Here is a tiny trained network, its code and every weight. The questions are about switching its units off for an input and a target symbol, where a switched-off unit gives its printed mean instead of its output.

import numpy as np


def w(rows, s, z=0):
    codes = np.array(rows[::2]) - 128.0
    scale = np.full(codes.shape[1], s)
    scale[-1] = z or s
    return codes * scale


def norm(h):
    return h / np.sqrt((h * h).mean(-1, keepdims=True) + 1e-5)


def f(y):
    return np.maximum(y, 0)


def softmax(a):
    e = np.exp(a - a.max(-1, keepdims=True))
    return e / e.sum(-1, keepdims=True)


def log_softmax(a):
    a = a - a.max(-1, keepdims=True)
    return a - np.log(np.exp(a).sum(-1, keepdims=True))


def net(x, mask):
    ids = ['ΓΩδθμπφ'.index(c) for c in x.split()]
    T = len(ids)
    res = E[ids] + P[:T]
    u = 0
    for l in range(2):
        q, k, v = (norm(res) @ M[l].T for M in (Q, K, V))
        z = softmax(np.where(np.tri(T) > 0, q @ k.T / 4**0.5, -1e9)) @ v
        res = res + np.where(mask[u], z, O[l][:, -1]) @ O[l][:, :-1]
        u += 1
        y = f(norm(res) @ A[l][:, :-1].T + A[l][:, -1])
        res = res + np.where(mask[u : u + 12], y, B[l][:, -1]) @ B[l][:, :-1]
        u += 12
    return log_softmax(norm(res)[-1] @ U[:, :-1].T + U[:, -1])


Q, K, V, O, A, B = {}, {}, {}, {}, {}, {}
E = w([
[178,136,131,116],'Γ',
[76,148,253,189],'Ω',
[92,90,133,91],'δ',
[193,156,128,136],'θ',
[145,111,132,98],'μ',
[126,100,131,91],'π',
[161,125,129,108],'φ',
],0.0052)
P = w([
[130,133,3,86],'0',
[165,52,62,129],'1',
[118,169,97,63],'2',
[159,64,115,137],'3',
[115,166,154,59],'4',
[142,95,126,127],'5',
[185,8,148,159],'6',
[105,188,182,62],'7',
[149,57,177,146],'8',
[106,171,203,90],'9',
[152,53,213,156],'10',
[106,170,237,98],'11',
[154,69,219,138],'12',
],0.0035)
Q[0] = w([
[147,84,143,95],'L0H0',
[197,81,251,63],'L0H0',
[199,71,222,77],'L0H0',
[164,18,56,217],'L0H0',
],0.013)
K[0] = w([
[123,153,160,142],'L0H0',
[107,134,251,158],'L0H0',
[107,143,219,151],'L0H0',
[102,208,100,64],'L0H0',
],0.02)
V[0] = w([
[52,122,136,151],'L0H0',
[255,109,169,95],'L0H0',
[59,37,130,45],'L0H0',
[218,99,155,72],'L0H0',
],0.0055)
O[0] = w([
[115,159,170,85,254],'L0H0',
[106,35,109,181,245],'L0H0',
[255,80,186,65,233],'L0H0',
[135,52,113,160,197],'L0H0',
],0.0062,0.00078)
A[0] = w([
[59,75,124,102,156],'L0N0',
[100,193,159,16,58],'L0N1',
[214,123,191,76,174],'L0N2',
[139,83,113,144,91],'L0N3',
[6,177,70,170,98],'L0N4',
[36,225,148,137,43],'L0N5',
[20,134,54,255,38],'L0N6',
[211,129,106,163,6],'L0N7',
[76,169,85,180,164],'L0N8',
[98,79,112,185,153],'L0N9',
[130,129,127,135,104],'L0N10',
[84,89,206,70,158],'L0N11',
],0.0049,0.0022)
B[0] = w([
[117,170,153,149,158],'L0N0',
[137,125,165,201,214],'L0N1',
[60,165,143,146,253],'L0N2',
[100,120,148,139,153],'L0N3',
[162,193,166,99,135],'L0N4',
[145,46,79,130,164],'L0N5',
[2,196,111,91,145],'L0N6',
[98,113,155,88,137],'L0N7',
[141,159,154,95,136],'L0N8',
[90,171,125,126,165],'L0N9',
[124,127,131,126,128],'L0N10',
[184,191,109,148,221],'L0N11',
],0.0065,0.0046)
Q[1] = w([
[193,87,145,72],'L1H0',
[106,7,85,133],'L1H0',
[182,16,137,111],'L1H0',
[159,214,167,120],'L1H0',
],0.019)
K[1] = w([
[170,128,254,124],'L1H0',
[85,90,192,201],'L1H0',
[150,82,231,183],'L1H0',
[185,166,76,51],'L1H0',
],0.012)
V[1] = w([
[143,154,174,139],'L1H0',
[143,249,197,165],'L1H0',
[255,76,196,11],'L1H0',
[61,86,27,196],'L1H0',
],0.0044)
O[1] = w([
[95,152,133,109,84],'L1H0',
[3,172,110,100,3],'L1H0',
[160,105,239,74,190],'L1H0',
[169,123,72,234,173],'L1H0',
],0.0051,0.0033)
A[1] = w([
[125,144,147,131,209],'L1N0',
[134,153,146,117,172],'L1N1',
[106,167,65,168,54],'L1N2',
[153,145,129,126,76],'L1N3',
[150,176,127,138,188],'L1N4',
[147,138,81,184,165],'L1N5',
[89,102,158,140,96],'L1N6',
[170,91,113,118,82],'L1N7',
[152,102,127,187,235],'L1N8',
[174,101,168,82,2],'L1N9',
[8,185,91,127,26],'L1N10',
[110,152,140,122,133],'L1N11',
],0.013,0.0019)
B[1] = w([
[133,97,115,91,177],'L1N0',
[103,91,139,107,176],'L1N1',
[20,127,15,161,182],'L1N2',
[116,91,159,137,148],'L1N3',
[152,57,127,169,188],'L1N4',
[92,75,167,7,229],'L1N5',
[233,107,98,121,145],'L1N6',
[131,166,229,178,170],'L1N7',
[198,194,82,65,253],'L1N8',
[28,147,34,218,204],'L1N9',
[248,244,254,172,198],'L1N10',
[134,102,119,98,154],'L1N11',
],0.0066)
U = w([
[98,85,61,98,189],'Γ',
[135,205,171,95,68],'Ω',
[66,119,151,22,125],'δ',
[102,195,95,179,145],'θ',
[184,119,113,247,2],'μ',
[87,64,158,180,180],'π',
[194,104,121,68,185],'φ',
],0.012,0.0055)

Each question gives the input, a string of symbols that net reads in full, and the target symbol t.
The units are the heads (4 rows each of Q, K, V and O) and the neurons (one row each of A and B). Each row of codes is followed by its name. A weight is (code - 128) times the scale printed after its matrix; where a second scale follows, it is the last column's (O, A, B and U).
mask holds one flag per unit, layer by layer, with each layer's heads first. A switched-off unit (its flag False) gives its mean, the last column of its rows in O or B, instead of its output. The means were averaged over made-up inputs and are rounded, as every weight is.
A unit's drop is (log p(t) with every unit on - log p(t) with that unit switched off) / (log p(t) with every unit on - log p(t) with every unit switched off).
The circuit of an input: a set's keep is (log p(t) with only the set's units on - log p(t) with every unit switched off) / (log p(t) with every unit on - log p(t) with every unit switched off). Starting from the 12 units with the biggest drops (on a tie, the unit counted first), units are removed one at a time, each time the one whose removal leaves the highest keep (on an exact tie, the one counted first), for as long as the keep stays at least 0.8.
circuit, biggest first: the units of the circuit, biggest drop first
k most important neurons: the k neurons with the biggest drops, biggest first
top k neurons in layer l: the k neurons of layer l with the biggest drops, biggest first
input π Ω π φ δ π, target π: 2 most important neurons	[L0N1, L1N8]
input θ Γ Γ δ μ θ μ φ Γ Ω φ, target θ: circuit, biggest first	[L1H0, L0H0]
input π θ φ δ θ π φ Γ δ μ φ δ μ, target δ: circuit, biggest first	[L1H0]
input π μ π θ μ π π π μ, target π: circuit, biggest first	[L0H0, L1H0, L1N9, L1N8]
input μ θ π φ Γ δ π π Ω π δ, target μ: top 2 neurons in layer 1	[L1N5, L1N9]
input φ μ θ, target μ: 2 most important neurons	[L1N9, L1N5]
input δ φ π φ θ Γ φ, target Γ: 3 most important neurons	[L0N2, L1N5, L1N2]
input Ω Ω Ω π φ π π φ φ, target Ω: circuit, biggest first	[L1H0, L1N10]
input μ μ φ φ θ δ φ φ φ φ Ω, target μ: circuit, biggest first	[L1H0, L0N11]
input φ π Γ φ δ π, target δ: circuit, biggest first	[L1H0, L0H0, L1N9]
input θ Ω μ μ Γ μ θ Ω φ φ μ, target θ: circuit, biggest first	[L1H0, L0H0, L0N1]
input Γ Γ φ φ θ φ π π μ θ φ δ, target φ: circuit, biggest first	[L0H0, L1N8, L1N9]
input φ θ φ, target θ: circuit, biggest first	[L1N10, L1H0, L1N2]
input π φ μ φ π φ φ Ω, target π: top 4 neurons in layer 1	[L1N8, L1N9, L1N10, L1N5]
input θ μ π, target μ: circuit, biggest first	[L0H0, L1N9, L1N5]
input π π π Ω φ δ μ, target π: circuit, biggest first	[L1N8, L1H0, L0H0, L1N9]
input θ π φ Γ θ π φ π φ π Γ δ φ, target δ: top neuron in layer 0	[L0N2]
input θ Γ φ θ φ Ω φ π μ Γ, target θ: 2 most important neurons	[L1N2, L1N10]
input θ Ω θ φ φ π φ π Γ π δ, target θ: 4 most important neurons	[L1N2, L0N1, L1N10, L0N11]
input θ Ω μ, target θ: circuit, biggest first	[L1H0, L0N1]
input μ φ π δ φ φ μ θ δ, target θ: 3 most important neurons	[L0N6, L1N10, L1N2]
input Γ δ Ω φ π φ π π φ φ, target Γ: 4 most important neurons	[L0N1, L1N2, L1N5, L1N10]
input μ Ω Ω φ Ω θ μ π, target μ: 2 most important neurons	[L0N1, L1N5]
input π π Ω φ Γ, target π: 2 most important neurons	[L1N8, L0N1]
input φ φ μ δ φ φ Γ θ μ θ θ, target θ: 3 most important neurons	[L0N6, L1N10, L1N2]
input φ Γ μ φ, target μ: top 3 neurons in layer 1	[L1N9, L1N5, L1N7]
input θ π φ π π μ θ Ω, target θ: 3 most important neurons	[L1N2, L1N10, L0N11]
input φ Γ π, target Γ: most important neuron	[L1N5]
input μ Ω φ, target μ: most important neuron	[L0N1]
input θ π Γ Ω, target θ: 3 most important neurons	[L1N2, L1N10, L0N4]
